[[ 54.0 -32.7  37.6   7.7 -54.7  78.8  19.1  -8.9   7.0 -22.8  -1.1  -7.8
  -26.4   4.2   1.3]
 [ 27.5  11.2  40.1 -48.0 -26.4  43.6   8.6  32.5 -11.5 -22.7  33.9  25.1
  -38.4  -4.4  -4.9]]
=>
[[ 27.5  11.2  40.1 -48.0 -26.4  43.6   8.6  32.5 -11.5 -22.7  33.9  25.1
  -38.4  -4.4  -4.9]]

[[-36.8 -10.5 -17.0 -39.2  -7.2 -15.5 -13.2 -27.9 -11.9 -63.8  11.3   6.2]
 [-11.5 -19.4 -17.9   0.0 -12.2   5.1 -11.1 -36.2   0.7  28.1  37.8 -10.5]
 [-56.8   1.6 -11.9  33.3 -23.9  -2.2 -21.5  16.3  73.4  54.6  28.5  47.2]
 [-52.3 -50.6 -70.2  -8.8 -58.2  32.6 -63.4 -55.7 -16.7  -8.3  31.3  -7.1]
 [ 53.9  52.9  58.3 -64.0  66.9  32.2  51.7  55.0  72.3   5.5  29.0  51.3]
 [-62.6 -49.4 -52.9  47.5 -37.0 -27.1 -73.2 -71.6 -51.5 -36.4 -37.8 -56.6]
 [-29.7  -8.2 -30.1  -6.6 -23.1  11.7 -56.8 -19.6   0.8  63.8  49.0  16.7]
 [ 17.7   5.9  14.6 -54.1   4.2  51.8  -0.5  -3.7  34.0 -17.2  59.9   8.1]]
=>
[[-11.5 -19.4 -17.9   0.0 -12.2   5.1 -11.1 -36.2   0.7  28.1  37.8 -10.5]
 [-52.3 -50.6 -70.2  -8.8 -58.2  32.6 -63.4 -55.7 -16.7  -8.3  31.3  -7.1]
 [-62.6 -49.4 -52.9  47.5 -37.0 -27.1 -73.2 -71.6 -51.5 -36.4 -37.8 -56.6]
 [ 17.7   5.9  14.6 -54.1   4.2  51.8  -0.5  -3.7  34.0 -17.2  59.9   8.1]]

[[  8.9  30.1  13.0   3.8  43.3  31.8 -15.2 -50.5 -34.5  42.8  40.4  -7.1]
 [-18.7 -22.5   4.8   6.0 -16.3 -39.8  12.8   2.9  23.9  -8.3 -71.8  -5.9]
 [-17.7 -10.9  16.7   1.0   0.4 -25.9  15.2   6.9  40.6  17.6 -67.7 -25.1]
 [ 18.8  31.5  -8.9  20.7  32.7  26.4 -13.6 -57.4 -33.7  45.5  41.9  -2.2]
 [-30.8 -41.8  32.6 -56.8  19.8   1.3 -10.9  27.3  40.9  23.2 -15.5 -14.6]
 [ -9.0 -16.8 -10.3  15.9 -18.1 -40.3  12.9   5.7  38.3   4.8 -62.8  -8.8]
 [ -7.3  -8.7  -3.5 -16.8  30.3 -43.9 -57.5  -5.6   6.7   1.0  63.6  40.5]]
=>
[[-18.7 -22.5   4.8   6.0 -16.3 -39.8  12.8   2.9  23.9  -8.3 -71.8  -5.9]
 [ 18.8  31.5  -8.9  20.7  32.7  26.4 -13.6 -57.4 -33.7  45.5  41.9  -2.2]
 [ -9.0 -16.8 -10.3  15.9 -18.1 -40.3  12.9   5.7  38.3   4.8 -62.8  -8.8]]

[[-19.1 -39.8 -49.8 -53.0 -46.8 -18.1  -3.0  33.5  34.9]
 [-11.5  23.7  -7.2 -31.1   4.6  36.4 -25.7 -16.0  36.0]
 [-65.8 -41.1  39.7  52.7 -13.4 -64.7 -29.0  43.1  60.0]
 [-15.8  -0.4  27.3  27.2  27.8  27.5  36.8  17.2   0.2]
 [-47.5 -50.3  36.4  58.8  -2.4 -69.1 -19.2  55.9  47.3]
 [-56.9 -36.8  55.9  43.3 -31.4 -61.5  20.1  56.1  10.7]
 [ -2.5 -46.7  44.7   4.9 -50.7  39.6  20.7 -54.9  33.3]
 [-51.8 -20.1  41.7  34.1  11.0 -31.8 -41.7 -19.1  34.3]]
=>
[[-11.5  23.7  -7.2 -31.1   4.6  36.4 -25.7 -16.0  36.0]
 [-15.8  -0.4  27.3  27.2  27.8  27.5  36.8  17.2   0.2]
 [-56.9 -36.8  55.9  43.3 -31.4 -61.5  20.1  56.1  10.7]
 [-51.8 -20.1  41.7  34.1  11.0 -31.8 -41.7 -19.1  34.3]]

[[ 31.2  51.2 -39.6  51.0]
 [ -2.7  25.7  34.7 -37.1]
 [-30.6  32.6  63.4 -28.4]
 [ -2.0  51.0  13.7 -11.5]
 [ -3.7 -35.6  28.0   8.8]
 [-44.4  47.4  34.6 -57.2]
 [ 18.5  31.9 -49.4  53.8]
 [-37.0 -21.5 -31.5 -57.6]
 [ 18.9  -4.3 -41.9  48.7]
 [ -7.4 -28.6 -36.2  43.2]
 [ 17.5  36.9   7.5  -6.5]]
=>
[[ -2.7  25.7  34.7 -37.1]
 [ -2.0  51.0  13.7 -11.5]
 [-44.4  47.4  34.6 -57.2]
 [-37.0 -21.5 -31.5 -57.6]
 [ -7.4 -28.6 -36.2  43.2]]

[[  1.7 -64.7  11.4  66.8 -74.3 -22.2 -19.7  45.2]
 [ 44.8 -56.5 -29.4  17.0 -60.9  -4.1   6.9  35.6]
 [ 46.9   5.5 -28.3 -46.3  13.7  31.3  43.7 -14.4]
 [-13.6 -50.3  28.7  68.4 -59.7 -24.9 -20.4  38.6]
 [  1.0 -57.4  18.0  63.0 -69.4 -34.6 -19.4  49.9]
 [  1.2  16.7   8.9 -16.4  28.4  44.3  31.5 -33.8]
 [ 36.6   1.5 -25.8 -35.8  13.2  47.5  40.8 -24.5]
 [ 43.6  -7.5 -32.5 -33.5   2.7  43.3  38.9 -16.8]
 [  2.0  21.8   9.7 -21.5  33.7  43.7  34.0 -35.6]
 [-29.3   5.1  44.4  28.0   7.1   7.7   4.9  -9.1]
 [  0.2  30.4  14.4 -27.1  42.0  40.2  36.4 -37.4]
 [-30.0  14.7  47.3  20.0  17.2   7.3   8.9 -13.2]]
=>
[[ 44.8 -56.5 -29.4  17.0 -60.9  -4.1   6.9  35.6]
 [-13.6 -50.3  28.7  68.4 -59.7 -24.9 -20.4  38.6]
 [  1.2  16.7   8.9 -16.4  28.4  44.3  31.5 -33.8]
 [ 43.6  -7.5 -32.5 -33.5   2.7  43.3  38.9 -16.8]
 [-29.3   5.1  44.4  28.0   7.1   7.7   4.9  -9.1]
 [-30.0  14.7  47.3  20.0  17.2   7.3   8.9 -13.2]]

[[ 39.2 -20.9 -50.6  49.4  34.7  24.6  34.2]
 [-21.2  17.5  -8.2 -42.4  47.2 -15.4 -34.2]
 [ 21.3 -24.5   6.0 -29.7 -19.9 -36.3 -53.0]
 [ 55.8 -19.4  57.6 -38.5  58.6  -3.6  62.7]
 [ 15.1   5.1   2.3 -10.0 -17.0 -16.0 -51.2]
 [-47.6 -56.6 -50.7  36.4 -31.1 -30.7 -25.7]
 [-32.4  15.3 -13.0 -28.8  15.5 -46.4 -18.8]
 [-48.5  52.8  13.5 -28.7 -14.5 -18.0 -18.9]]
=>
[[-21.2  17.5  -8.2 -42.4  47.2 -15.4 -34.2]
 [ 55.8 -19.4  57.6 -38.5  58.6  -3.6  62.7]
 [-47.6 -56.6 -50.7  36.4 -31.1 -30.7 -25.7]
 [-48.5  52.8  13.5 -28.7 -14.5 -18.0 -18.9]]
